The symbols move the objects like this.
ri: GJ->GM, RG->HS, FJ->LS, DH->JT, QB->TQ, GP->PN, NJ->FS, GM->RF, MS->MF, LZ->RC, RL->TM, NG->NJ, HG->HN, PZ->QS, PF->CM, FH->CH, NC->FG, QH->HP, DQ->QH, PP->GD, CN->PF, TQ->RL, PG->RM, FR->BH, FL->JL, HD->MS, FG->LZ, CP->HT, ZN->FQ, GB->GZ, RF->HG, HC->FJ, QT->FH, HS->ZN, DC->FP, QJ->FT, DJ->HD, PC->RH, LS->MC, FS->PG, NQ->HC, GZ->PP, FT->DG, QN->JN, HN->BL, JT->FL, ZD->FR, GQ->GJ, FQ->GB, ZT->GP, PN->QJ, CM->DL, LB->LG, JN->RJ, DG->PC, RH->JC, MF->NQ, GD->GG, TM->DC, MC->QN, DL->QB, GG->CP, FZ->RG, BL->DQ, RJ->FZ, QD->CN, FP->ZT, JL->ZD, SD->PZ, RC->GQ, RM->DJ, HP->DH, JC->ZS, SL->SD, QS->NC, HT->QD, BH->QT, ZS->LB, CH->NG, LG->SL
va: GJ->QB, RG->JT, FJ->HG, DH->QJ, QB->MS, GP->QN, NJ->PZ, GM->TQ, MS->GQ, LZ->PF, RL->NQ, NG->SD, HG->TM, PZ->CP, PF->RM, FH->LG, NC->QD, QH->GP, DQ->ZT, PP->QT, CN->PG, TQ->MF, PG->NC, FR->JC, FL->DG, HD->RC, FG->CN, CP->NG, ZN->JL, GB->FR, RF->RL, HC->RF, QT->LB, HS->FL, DC->FJ, QJ->RJ, DJ->LZ, PC->HS, LS->HN, FS->QS, NQ->GM, GZ->BH, FT->FZ, QN->DQ, HN->DC, JT->FT, ZD->RH, GQ->DL, FQ->ZD, ZT->MC, PN->JN, CM->DJ, LB->GZ, JN->QH, DG->RG, RH->ZN, MF->GJ, GD->FH, TM->HC, MC->BL, DL->HD, GG->CH, FZ->DH, BL->FP, RJ->HP, QD->FS, FP->LS, JL->PC, SD->GG, RC->CM, RM->FG, HP->PN, JC->FQ, SL->GD, QS->HT, HT->NJ, BH->ZS, ZS->GB, CH->SL, LG->PP
vi: GJ->HG, RG->FQ, FJ->QN, DH->JL, QB->TM, GP->FT, NJ->RM, GM->HN, MS->HC, LZ->GJ, RL->FP, NG->PG, HG->DQ, PZ->FG, PF->QB, FH->NJ, NC->RC, QH->JT, DQ->DH, PP->CP, CN->DL, TQ->DC, PG->HD, FR->FH, FL->FR, HD->NQ, FG->GQ, CP->CN, ZN->GZ, GB->GD, RF->BL, HC->MC, QT->NG, HS->GB, DC->GP, QJ->PC, DJ->MF, PC->ZS, LS->JN, FS->DJ, NQ->LS, GZ->GG, FT->RH, QN->FZ, HN->QH, JT->ZD, ZD->QT, GQ->RF, FQ->PP, ZT->QJ, PN->DG, CM->TQ, LB->SD, JN->RG, DG->JC, RH->LB, MF->FJ, GD->HT, TM->ZT, MC->RJ, DL->RL, GG->QD, FZ->ZN, BL->HP, RJ->HS, QD->CM, FP->PN, JL->BH, SD->NC, RC->GM, RM->MS, HP->FL, JC->LG, SL->QS, QS->LZ, HT->PF, BH->CH, ZS->SL, CH->FS, LG->PZ
ki: GJ->MF, RG->DG, FJ->DC, DH->FZ, QB->GJ, GP->QH, NJ->HT, GM->NQ, MS->QB, LZ->DJ, RL->RF, NG->CP, HG->FJ, PZ->NJ, PF->LZ, FH->GD, NC->PG, QH->JN, DQ->QN, PP->LG, CN->FG, TQ->GM, PG->CN, FR->GB, FL->HS, HD->DL, FG->RM, CP->PZ, ZN->RH, GB->ZS, RF->HC, HC->TM, QT->PP, HS->PC, DC->HN, QJ->DH, DJ->CM, PC->JL, LS->FP, FS->QD, NQ->RL, GZ->LB, FT->JT, QN->GP, HN->LS, JT->RG, ZD->FQ, GQ->MS, FQ->JC, ZT->DQ, PN->HP, CM->RC, LB->QT, JN->PN, DG->FL, RH->ZD, MF->TQ, GD->SL, TM->HG, MC->ZT, DL->GQ, GG->SD, FZ->FT, BL->MC, RJ->QJ, QD->NC, FP->BL, JL->ZN, SD->NG, RC->HD, RM->PF, HP->RJ, JC->FR, SL->CH, QS->FS, HT->QS, BH->GZ, ZS->BH, CH->GG, LG->FH
ge: GJ->DL, RG->DH, FJ->RF, DH->PN, QB->HD, GP->MC, NJ->SD, GM->QB, MS->RC, LZ->CN, RL->MF, NG->SL, HG->RL, PZ->GG, PF->PG, FH->LB, NC->HT, QH->ZT, DQ->FP, PP->BH, CN->FS, TQ->MS, PG->QS, FR->RH, FL->FT, HD->LZ, FG->QD, CP->CH, ZN->FL, GB->ZD, RF->TQ, HC->GM, QT->ZS, HS->JT, DC->HC, QJ->JN, DJ->FG, PC->RG, LS->HG, FS->PZ, NQ->GJ, GZ->FR, FT->RJ, QN->BL, HN->TM, JT->QJ, ZD->PC, GQ->CM, FQ->JL, ZT->LS, PN->QN, CM->RM, LB->GB, JN->DQ, DG->FZ, RH->HS, MF->GQ, GD->QT, TM->NQ, MC->HN, DL->DJ, GG->FH, FZ->HP, BL->DC, RJ->QH, QD->NJ, FP->FJ, JL->DG, SD->GD, RC->PF, RM->NC, HP->GP, JC->ZN, SL->PP, QS->CP, HT->NG, BH->JC, ZS->FQ, CH->LG, LG->GZ
zo: GJ->DJ, RG->PN, FJ->TQ, DH->QN, QB->LZ, GP->HN, NJ->GD, GM->HD, MS->PF, LZ->FS, RL->GQ, NG->PP, HG->MF, PZ->FH, PF->QS, FH->GB, NC->NG, QH->LS, DQ->FJ, PP->JC, CN->PZ, TQ->RC, PG->CP, FR->HS, FL->RJ, HD->CN, FG->NJ, CP->LG, ZN->FT, GB->PC, RF->MS, HC->QB, QT->FQ, HS->QJ, DC->GM, QJ->DQ, DJ->QD, PC->DH, LS->RL, FS->GG, NQ->DL, GZ->RH, FT->QH, QN->DC, HN->NQ, JT->JN, ZD->RG, GQ->RM, FQ->DG, ZT->HG, PN->BL, CM->NC, LB->ZD, JN->FP, DG->HP, RH->JT, MF->CM, GD->ZS, TM->GJ, MC->TM, DL->FG, GG->LB, FZ->GP, BL->HC, RJ->ZT, QD->SD, FP->RF, JL->FZ, SD->QT, RC->PG, RM->HT, HP->MC, JC->FL, SL->BH, QS->CH, HT->SL, BH->ZN, ZS->JL, CH->GZ, LG->FR

The rows follow the links: the fewer symbols apart two objects are, the more alike their rows tend to be.

Each row is also shifted at random along 6 hidden directions that mean nothing.

Some objects, each with a row of numbers:
FT:   16   148     6    54   324   -98    33   -60   -73  -288   -45    76   -16  -106    97   258   121  -405   110  -156   455   227   408   -83  -107   177    65   -73    47   166   -41   304  -104  -182  -163   136  -269   183
JT: -217  -103   -17    37    86  -220   -62     8  -273    49   628    76   464    77   168   143   183  -492   253    82  -237   372    44     1  -149   249    28    58   321   205   254   276    -8  -178   -73   146  -164   353
NJ: -423  -539  -222   -51     3   196  -254   470   105   273   -26   -19   262   191   -60  -116  -572   252     9  -356  -574   -44   173   268  -148  -250    49   -50   192  -306    94  -155   257    14    91  -163   357   129
FR:  -65    15   -44    39  -119    59   192   166   244   -16  -195   244   -45  -137   193   235  -235   144    95   135     7  -125    78   195  -176   -68  -144   159    58   -44   -18   202   131  -241    66     2    76    94
CN: -917   -20  -179   -33   164   222  -199   -43   -20    21  -186  -138   -17    54  -128  -144  -167    89   -80  -343   -41  -129    24    48    63  -178    67  -130   -83  -137  -137  -185    47   135     7  -158   149   -38
HP:  473   399   157    83  -171  -187   285  -157    26    70    37    77    -7    19    44   170   147   -19    43   -81  -114    31  -192   -95    49   176  -152   216   -41   199   -29   173  -160  -110    46   159  -283    32
GQ:  197  -150    12   -37   144    36  -265   -89   -75    26   221  -202   -88   159  -239  -239   171  -130   -80  -332    81   118    69  -136   139   -12   250  -303  -120  -126   221  -235    -7   259   -28   -47    59   -78
GJ: -447    48    38   -50    55   -47  -163   -77    64  -361  -513  -261  -557  -208   -31  -149   268   103  -318   425   772   -56    97  -176   244    49   152  -308  -239    78  -172  -202  -217   218  -110    53  -101  -323
RL: -427  -347    70   -94   -66  -294  -333   105  -222  -200   138  -285   -96   -92   104  -250   404  -118  -183   907   329   262   -21  -147   141   223   200  -260    96   195    99  -179  -197   212  -144   173  -101  -144
NG: -528  -123  -102     8   -42   182  -127  -143   -11   209   651    96   236   120   -38   -64    98  -166   219  -132  -299   -16  -250   118   -74  -108    69   -34    48  -181   419   -15   288   -25   134  -176   294   169
PN:  334   161   180    73  -185  -293    63  -176    32    47   642    37   -51    66    68   141   532  -401   111    37    79   295  -141  -167    40   341    87   -64   -18   215   529   201   -76   -87    67   224  -277   157
DH:  237   335   146   130  -505  -238   318   143   476   222   -28   109  -279    65   123   279    37   223   -68  -208  -217    -6  -202    14    36   170  -173   175   -98   146   270   181   -63  -183   245   233  -270    77
DQ:  -22   107    15   -32   234  -198    18   -17  -335  -192  -340  -133   144   -60    51    18     0  -119   -65   173   110   163   191  -121    30   168   -61    81   129   286  -485    65  -314     7  -218   159  -309   -17
GD: -948    -7  -250    48   149   270   -67   111   218   106  -101    95    67    68   -31   164  -368    45   104  -690  -168   -96   200   224  -127  -189   -10   -27    31  -189    56    94   210  -135    84  -144   156   244
JC: -469   276  -129    47   161   131   209  -198  -158    11   -14   201   332   -60   101   220  -173   -99   243  -156  -202   -99   -56   120  -161   -63  -209   297   124    74  -268   256    48  -242   -41   -72    -2   188
GG: -534  -308  -245   -53   402   280  -169   169  -110  -153  -326    64   202   -99    12    -9  -443   -11    69   -89    94  -110   404   204  -193  -257    33   -44   153  -214  -300    -3   178   -51  -137  -206   279    79
FQ: -1006    435   -132    114   -194     52    268    -52    239    188   -126    184     96     14    146    320   -215    163    118   -374   -390   -155   -223    173    -78    -18   -289    330     34    103    -89    244     32   -278    166     16    -80    228
ZN: -183   241  -112    62    54    66   272    90    32    98  -320   171   247     7    93   267  -430   142   121  -382  -367  -122    80   169  -161   -73  -252   341   129    50  -360   234     2  -254    10   -11   -77   177
PG: -637  -413  -142  -132   200   140  -295    31  -338  -154   -43  -101   212  -130    34  -289   -75    18   -11   672    83   -67    12    62   -29  -145    69   -87   167   -81  -260  -199    62   158  -161  -155   289  -108
LG: -191  -160  -159    22   318   250  -113   -85   -90    91   528   166   366   122   -59    80   -95  -378   315  -581  -191    87   161   131  -219  -119   104   -52   117  -205   296   152   298  -125    16  -176   217   315
GB: -308  -164   -61    81  -228    -4    14   315   470   109   225   204  -130    40   155   279   -88   -35   119  -208   -57    56   127   200  -182     9    37   -71    49  -118   558   213   256  -261   196    45    83   260
RC: -680    79  -189   -47   499   219  -264  -305  -481    75    78  -262   400   216  -316  -249   -94  -206    25  -745  -278    39    18   -91   109  -107   106   -90     4   -50  -319  -202   -78   230  -140  -192    25    35
PP: -190    89   -99    41   -16   206   113   -94   118   201   297   214   182    80   -11   134  -154   -29   225  -413  -309  -119  -105   175  -139  -139   -79   139    19  -156   187   129   249  -164   149  -161   196   198
PZ: -210  -166  -143   -83   255   297   -72   -37  -171   -93  -182    69   163  -103   -31  -117  -254    60    59   119    44  -201    77   126   -93  -258   -19    29    46  -207  -298   -85   147    19   -82  -242   305   -64
QJ:  595  -335    94    24   -70  -306   -81   310     0    70   513    52   183   112   111   114   118  -322   118    88  -134   392   227   -27  -141   251   117   -85   250   102   462   188    14  -132    -5   235  -151   242
QB:  -95   406   135    26  -192   -10    -8  -529    -2   148   466  -160  -221   139  -226  -170   570   -87   -62  -208    13   -39  -536  -238   301    93    95  -124  -315    55   331  -187   -84   240   145   -15   -73  -137
HN:  210  -262    88  -101   -42  -315  -124    63  -490   -40   152  -188   345   -23   107  -250   182   -76   -60   860  -181   229  -120  -131    54   217   -12    72   270   281  -223  -112  -237   146  -183   167  -132   -90
HG:   24  -329    25   -61   149  -214  -278   310  -154  -178  -280  -267   -63    -2    -7  -149   -12   -32  -229   209   246   253   361  -125    79   139   179  -240    97   114  -148  -132  -225   176  -184   158  -181   -86
RG:  835   -16   139    48   -33  -160   139   -43    -9   -43   470   204    80   -25   103   181   251  -356   210   156   132   205    66   -57  -139   189    32    34    82    69   339   271    63  -195     1   121  -109   157

From each start, follow one symbol. Which object do you reach?
Answer with the object's name.
start   43   -40   -52   -70   163   264   -29  -349  -275   -17   295    70   227   -57   -84  -188    84   -98   168   226   -22  -166  -221    27   -33  -191     6    41    -4  -175   -62  -105   185    77   -40  -268   330   -80
vi	PF
start  499   151   148    18   155  -109  -136  -308  -125    13   430  -180  -111   176  -250  -111   476  -381   -19  -487   180   248    -5  -288   192   182   255  -268  -174    42   304   -82  -127   210   -19    63  -214   -16
vi	MC
start -605  -321  -194   -21   185    93   -66   445   111  -197  -475   146    64  -164   210   194  -468    80    33   141   160   -27   492   260  -259  -110   -57     9   220   -72  -218   183   124  -240   -97   -15   118   161
ri	LB
start -297  -160   -96   -55    88   223  -180   -88   -27    27   169   -32    10    30  -120  -153    22   -24    30   -69    38   -88   -46    39    19  -160   122  -144   -58  -201   127  -146   159   113    40  -190   273   -41
ri	CN
start -253   315    60    57  -235    65   -61  -278   290   255   286  -160  -364   221  -273  -105   317    85  -124  -635   -82   -99  -370  -123   275   -15   125  -200  -351  -104   440  -214    12   211   244   -37     0  -101
zo	CN
start -221  -130   -93    40     1   112   -14    35    79   101   461   219   204    46    77   128   -36  -196   268  -161  -169    38    12   172  -186   -70    19    24   116  -139   363   192   274  -189    89   -99   178   263
va	GZ
start   84   183    75    87  -146  -114   180   -89   248   -94   264   215  -187   -99   172   294   286  -237   141   111   297    77    -7    -3   -77   162   -16    13   -51    85   375   319    69  -240    86   116  -122   164
ri	RH
start  -40  -309    95   -73  -442  -219  -163   284    61   175    20  -241  -105    62    28  -300    73   371  -268   614  -261    18  -300   -46   187    62    19   -75    34    60   112  -316   -95   232    91   102    33  -210
vi	FJ
start  284   274     6    73  -169   204   264  -341   100   321   643   305   209   105   -38   120    77   -96   321  -373  -442  -152  -428   112  -105  -110  -135   237   -57  -146   370   151   289  -175   222  -169   199   170
va	LB
start  -73   371    -4    63    77    74   255  -349   -52  -123   157   247    84  -155   136   246   154  -240   231    78   181   -70   -94    23  -120    32  -140   192   -13    93   -53   300    59  -235   -19   -31   -61   116
ge	PC
start -207   108   -23    59    59   153    92   -89   364  -333  -126   244  -443  -290   153   270   149  -153    84   140   804  -124   240    78  -103   -45    58  -148  -175  -109   221   239   164  -215    35   -48    77    42
zo	RH
start   51   124    29     1    43   123  -145  -204    59   166   190  -194  -156   234  -316  -168   136   -33   -93  -722   -76    -9   -97  -127   191   -38   174  -236  -240  -146   236  -225    -3   236   101   -90    20   -72
zo	FG
start  102   517    28     7   147   329   127  -622     2   -75   -96    -5  -307   -50  -265  -100   222    33   -23  -366   351  -342  -274  -135   203  -193    12   -47  -407  -148  -158  -161    29   174    41  -239   126  -257
zo	NJ
start -513   -23   -82   -67  -143   193    24   -73    24   -30  -247    31   -74  -165    54  -151   -96   332   -60   557    28  -342  -293   108    38  -215  -115   100   -68   -99  -239  -174    92    74    35  -169   285  -200
zo	CH
start  -36  -444   -68   -97   274    79  -389    53  -256   -18   238  -194   132   128  -172  -305    32  -182   -26   -90    12   150   180   -49    34   -66   264  -293    66  -144   125  -247    69   248  -100  -116   178   -34
ge	RM
start  568   228   149   -10  -104  -165   151   -40   -95    13  -418  -148   -93    -2   -60   -78   -23   260  -215    97   -81   -65  -123  -150   168    74  -121   135   -84   169  -398  -129  -278   138   -48   109  -221  -242
ki	HN
start  -15  -292   -50    18  -249   169   -81   264   455   214   234   137  -170    88   -11    32  -166   164    37  -236  -163  -110   -19   196   -83  -172    86  -121   -43  -318   542   -44   339   -52   251  -115   323    83
va	GG
start  238   331   198    43  -157  -258   107  -211    58  -171   -12   -99  -374   -94    47    43   473   -98  -139   286   438    96  -123  -234   198   250    33   -64  -181   256    69    41  -246    58   -18   217  -330  -145
va	FP
start  259   386   120    81  -451  -197   428    95   267   189  -283   127   -87   -28   186   241  -119   376   -55   120  -349  -150  -316    49     5   101  -333   404   -14   204  -152   152  -114  -192   156   178  -219   -32
vi	ZN
